Below are the code and all the weights of a small trained network. Each question names an input and a target symbol and asks about switching units off, where a switched-off unit gives its printed mean instead of its output.

import numpy as np


def w(rows, s, z=0):
    codes = np.array(rows[::2]) - 128.0
    scale = np.full(codes.shape[1], s)
    scale[-1] = z or s
    return codes * scale


def f(y):
    return y / 2 * (1 + np.tanh(0.7978845608 * (y + 0.044715 * y**3)))


def softmax(a):
    e = np.exp(a - a.max(-1, keepdims=True))
    return e / e.sum(-1, keepdims=True)


def log_softmax(a):
    a = a - a.max(-1, keepdims=True)
    return a - np.log(np.exp(a).sum(-1, keepdims=True))


def net(x, mask):
    ids = ['ΔΛΩαβγεζημξστψ'.index(c) for c in x.split()]
    T = len(ids)
    res = E[ids] + P[:T]
    u = 0
    for l in range(2):
        r = res
        for j in range(2):
            rows = slice(2 * j, 2 * j + 2)
            q, k, v = (r @ M[l][rows].T for M in (Q, K, V))
            z = softmax(np.where(np.tri(T) > 0, q @ k.T / 2**0.5, -1e9)) @ v
            o = O[l][rows]
            res = res + np.where(mask[u + j], z, o[:, -1]) @ o[:, :-1]
        u += 2
        y = f(res @ A[l][:, :-1].T + A[l][:, -1])
        res = res + np.where(mask[u : u + 8], y, B[l][:, -1]) @ B[l][:, :-1]
        u += 8
    return log_softmax(res[-1] @ U[:, :-1].T + U[:, -1])


Q, K, V, O, A, B = {}, {}, {}, {}, {}, {}
E = w([
[88,146,66,89,152,106,162,150],'Δ',
[78,153,86,113,168,100,147,178],'Λ',
[244,143,162,175,113,96,182,96],'Ω',
[84,159,76,95,150,99,155,158],'α',
[110,135,149,198,128,184,163,108],'β',
[117,102,142,135,66,114,64,120],'γ',
[93,74,64,105,192,109,132,126],'ε',
[40,148,111,101,113,97,146,131],'ζ',
[168,101,98,162,142,176,107,3],'η',
[156,143,117,178,177,163,60,148],'μ',
[138,112,162,98,153,178,92,157],'ξ',
[91,170,110,77,123,161,167,71],'σ',
[60,61,182,135,178,120,77,55],'τ',
[88,121,118,160,70,187,72,173],'ψ',
],0.019)
P = w([
[196,82,114,160,80,82,221,196],'0',
[158,85,115,143,105,77,207,186],'1',
[133,97,121,130,128,83,196,165],'2',
[112,103,109,133,147,99,185,153],'3',
[94,115,98,129,157,109,168,138],'4',
[84,127,88,129,169,124,152,123],'5',
[72,147,84,125,188,130,133,108],'6',
[61,154,74,122,192,152,117,99],'7',
[53,167,65,121,202,165,96,84],'8',
[42,180,60,115,208,183,82,69],'9',
[37,195,52,109,214,199,57,58],'10',
[28,202,42,114,234,216,50,56],'11',
[19,225,42,109,254,239,36,48],'12',
],0.0068)
Q[0] = w([
[178,202,196,159,103,168,155,140],'0.h1',
[217,174,213,167,21,113,59,130],'0.h1',
[106,105,119,156,145,202,187,86],'0.h2',
[8,118,19,99,161,112,149,167],'0.h2',
],0.012)
K[0] = w([
[182,45,170,122,180,62,207,173],'0.h1',
[191,136,153,175,77,48,206,152],'0.h1',
[128,80,80,114,247,151,93,37],'0.h2',
[5,195,103,102,138,191,58,113],'0.h2',
],0.011)
V[0] = w([
[203,209,80,119,19,180,72,176],'0.h1',
[108,49,105,107,139,105,154,203],'0.h1',
[131,40,136,122,208,110,203,92],'0.h2',
[4,106,251,155,2,84,106,197],'0.h2',
],0.0051)
O[0] = w([
[104,193,178,160,174,89,123,114,43],'0.h1',
[198,184,49,162,118,196,177,107,115],'0.h1',
[197,205,148,119,116,135,114,124,190],'0.h2',
[115,80,144,171,254,154,156,170,4],'0.h2',
],0.0078,0.0038)
A[0] = w([
[139,112,237,170,147,171,58,145,210],'0.n1',
[116,201,113,107,103,43,211,61,128],'0.n2',
[53,139,64,79,124,218,62,135,254],'0.n3',
[52,55,199,113,80,175,88,252,119],'0.n4',
[193,123,195,220,68,101,84,54,248],'0.n5',
[121,225,46,128,93,144,140,174,38],'0.n6',
[201,104,85,210,78,254,47,210,107],'0.n7',
[102,39,168,33,213,45,51,249,191],'0.n8',
],0.0075,0.0074)
B[0] = w([
[197,134,175,142,160,162,92,102,151],'0.n1',
[103,163,111,120,39,115,157,147,162],'0.n2',
[108,192,120,114,122,189,68,91,253],'0.n3',
[188,100,143,155,49,63,67,82,145],'0.n4',
[132,36,81,101,200,179,109,182,188],'0.n5',
[131,165,189,208,59,171,24,193,137],'0.n6',
[154,190,168,59,202,9,133,87,155],'0.n7',
[128,173,92,2,31,124,145,112,171],'0.n8',
],0.0088,0.015)
Q[1] = w([
[230,63,177,242,108,128,70,125],'1.h1',
[164,185,111,142,189,91,65,210],'1.h1',
[187,104,217,127,120,215,139,152],'1.h2',
[42,199,84,1,125,144,176,194],'1.h2',
],0.0085)
K[1] = w([
[177,97,145,117,109,107,177,210],'1.h1',
[101,145,95,46,158,99,169,162],'1.h1',
[214,2,12,138,99,119,249,88],'1.h2',
[90,164,119,79,163,239,83,41],'1.h2',
],0.0079)
V[1] = w([
[222,141,204,118,105,113,93,101],'1.h1',
[73,169,216,113,110,174,116,193],'1.h1',
[244,160,200,96,139,146,165,88],'1.h2',
[131,68,118,135,70,182,161,1],'1.h2',
],0.0089)
O[1] = w([
[221,169,75,109,157,188,113,93,113],'1.h1',
[147,82,10,174,106,89,166,56,78],'1.h1',
[77,110,213,181,59,146,135,2,115],'1.h2',
[127,129,114,137,126,242,217,76,254],'1.h2',
],0.008,0.0051)
A[1] = w([
[146,171,99,95,68,93,161,104,25],'1.n1',
[135,131,113,115,95,177,181,135,2],'1.n2',
[112,70,80,246,160,150,110,164,115],'1.n3',
[209,74,82,196,82,123,195,141,20],'1.n4',
[138,76,122,124,159,109,74,134,129],'1.n5',
[124,90,151,164,100,133,83,122,53],'1.n6',
[95,189,110,94,138,167,117,116,168],'1.n7',
[85,139,99,104,129,98,179,132,54],'1.n8',
],0.013,0.0087)
B[1] = w([
[145,135,212,130,211,201,77,87,153],'1.n1',
[130,76,102,89,129,130,71,103,150],'1.n2',
[174,6,207,175,110,102,54,192,129],'1.n3',
[41,233,197,92,154,188,86,201,131],'1.n4',
[125,88,153,88,102,214,196,80,140],'1.n5',
[147,97,85,128,209,170,184,181,131],'1.n6',
[154,99,157,136,121,94,172,169,251],'1.n7',
[68,76,89,123,157,100,77,126,145],'1.n8',
],0.013,0.029)
U = w([
[118,176,130,139,124,202,75,152,54],'Δ',
[150,81,129,133,90,89,76,134,85],'Λ',
[150,84,153,191,133,127,123,146,142],'Ω',
[131,110,125,154,137,124,68,142,120],'α',
[135,139,91,142,127,122,91,129,168],'β',
[135,151,89,129,146,119,92,122,155],'γ',
[171,171,112,140,63,65,229,154,250],'ε',
[96,85,99,121,127,69,186,113,158],'ζ',
[136,103,168,83,123,90,158,161,14],'η',
[139,169,133,72,41,69,31,68,148],'μ',
[57,134,163,159,68,137,168,99,147],'ξ',
[76,89,136,125,149,150,59,87,37],'σ',
[150,58,126,111,40,141,138,118,111],'τ',
[140,153,149,138,248,154,200,94,87],'ψ',
],0.013,0.012)

Each question gives the input, a string of symbols that net reads in full, and the target symbol t.
The units are the heads (2 rows each of Q, K, V and O) and the neurons (one row each of A and B). Each row of codes is followed by its name. A weight is (code - 128) times the scale printed after its matrix; where a second scale follows, it is the last column's (O, A, B and U).
mask holds one flag per unit, layer by layer, with each layer's heads first. A switched-off unit (its flag False) gives its mean, the last column of its rows in O or B, instead of its output. The means were averaged over made-up inputs and are rounded, as every weight is.
A unit's drop is (log p(t) with every unit on - log p(t) with that unit switched off) / (log p(t) with every unit on - log p(t) with every unit switched off).
The circuit of an input: a set's keep is (log p(t) with only the set's units on - log p(t) with every unit switched off) / (log p(t) with every unit on - log p(t) with every unit switched off). Starting from the 12 units with the biggest drops (on a tie, the unit counted first), units are removed one at a time, each time the one whose removal leaves the highest keep (on an exact tie, the one counted first), for as long as the keep stays at least 0.8.
circuit, biggest first: the units of the circuit, biggest drop first
most important unit: the unit with the biggest drop
top k neurons: the k neurons with the biggest drops, biggest first
heads that matter: for each layer, one digit per head in row order, 1 if its drop is at least 0.15 and else 0, layers parted by /
input ξ ε Ω ξ, target ε: heads that matter -> 10 / 00
input ε β η γ α Ω, target Δ: top 4 neurons -> 1.n7; 1.n4; 0.n2; 0.n7
input ε ξ η Δ ζ, target η: circuit, biggest first -> 1.h1; 1.n7
input ψ Ω η Δ, target η: heads that matter -> 01 / 11
input η η ψ, target μ: top 3 neurons -> 0.n7; 0.n8; 1.n7
input ζ Δ Δ ε ε η Λ, target η: top 3 neurons -> 0.n8; 1.n7; 0.n5
input Λ α σ ξ, target μ: top 2 neurons -> 1.n7; 0.n5
input Δ α ε ψ β η α γ ζ η ξ Ω, target Δ: most important unit -> 1.n4
input Λ τ α, target τ: circuit, biggest first -> 0.h1; 1.n2; 1.h2
input ε α ψ β τ ψ α, target ψ: heads that matter -> 01 / 10
input σ μ ψ γ η Ω Δ μ η η ξ α, target ξ: heads that matter -> 00 / 01
input Λ τ ψ ε μ Ω β α σ β σ Λ, target σ: heads that matter -> 10 / 10
input Δ Δ ζ Δ Ω β ε Δ, target ε: circuit, biggest first -> 1.n7; 0.n5
input σ ε ε β, target ε: circuit, biggest first -> 1.n1; 1.n8
input ε Ω γ μ ε β σ ψ ε Λ Δ ζ α, target ζ: heads that matter -> 01 / 10
input Δ β ψ τ α β β, target ψ: heads that matter -> 11 / 00
input Δ σ α ψ μ Ω Ω Δ μ μ, target ψ: most important unit -> 0.n7
input ψ ψ η σ ξ η Λ, target ξ: circuit, biggest first -> 0.n1; 1.h2; 0.n5
input ε ψ α Ω Δ ψ ζ σ, target ψ: circuit, biggest first -> 1.n1; 0.n5
input μ μ η ζ ε Δ, target ζ: most important unit -> 0.n3
input η γ Δ Δ Λ ζ, target ζ: top 2 neurons -> 1.n8; 0.n3
input μ τ Δ Δ β η μ Λ ε, target μ: circuit, biggest first -> 1.h2; 0.n5; 0.n8
input η ψ Δ Ω η η σ, target σ: circuit, biggest first -> 1.n1; 1.n2; 0.n2; 1.h2
input σ Δ Δ ε β Ω Δ η γ γ, target τ: circuit, biggest first -> 1.n5; 1.n1; 0.n5
input η α β γ ζ η ψ ψ ζ σ η ψ Δ, target ψ: heads that matter -> 11 / 10
input ξ η β Λ ψ Λ ξ η α, target ξ: top 2 neurons -> 0.n1; 0.n5
input ζ β β γ α Δ β Δ ε α ζ ψ, target μ: top 3 neurons -> 0.n7; 0.n5; 0.n6
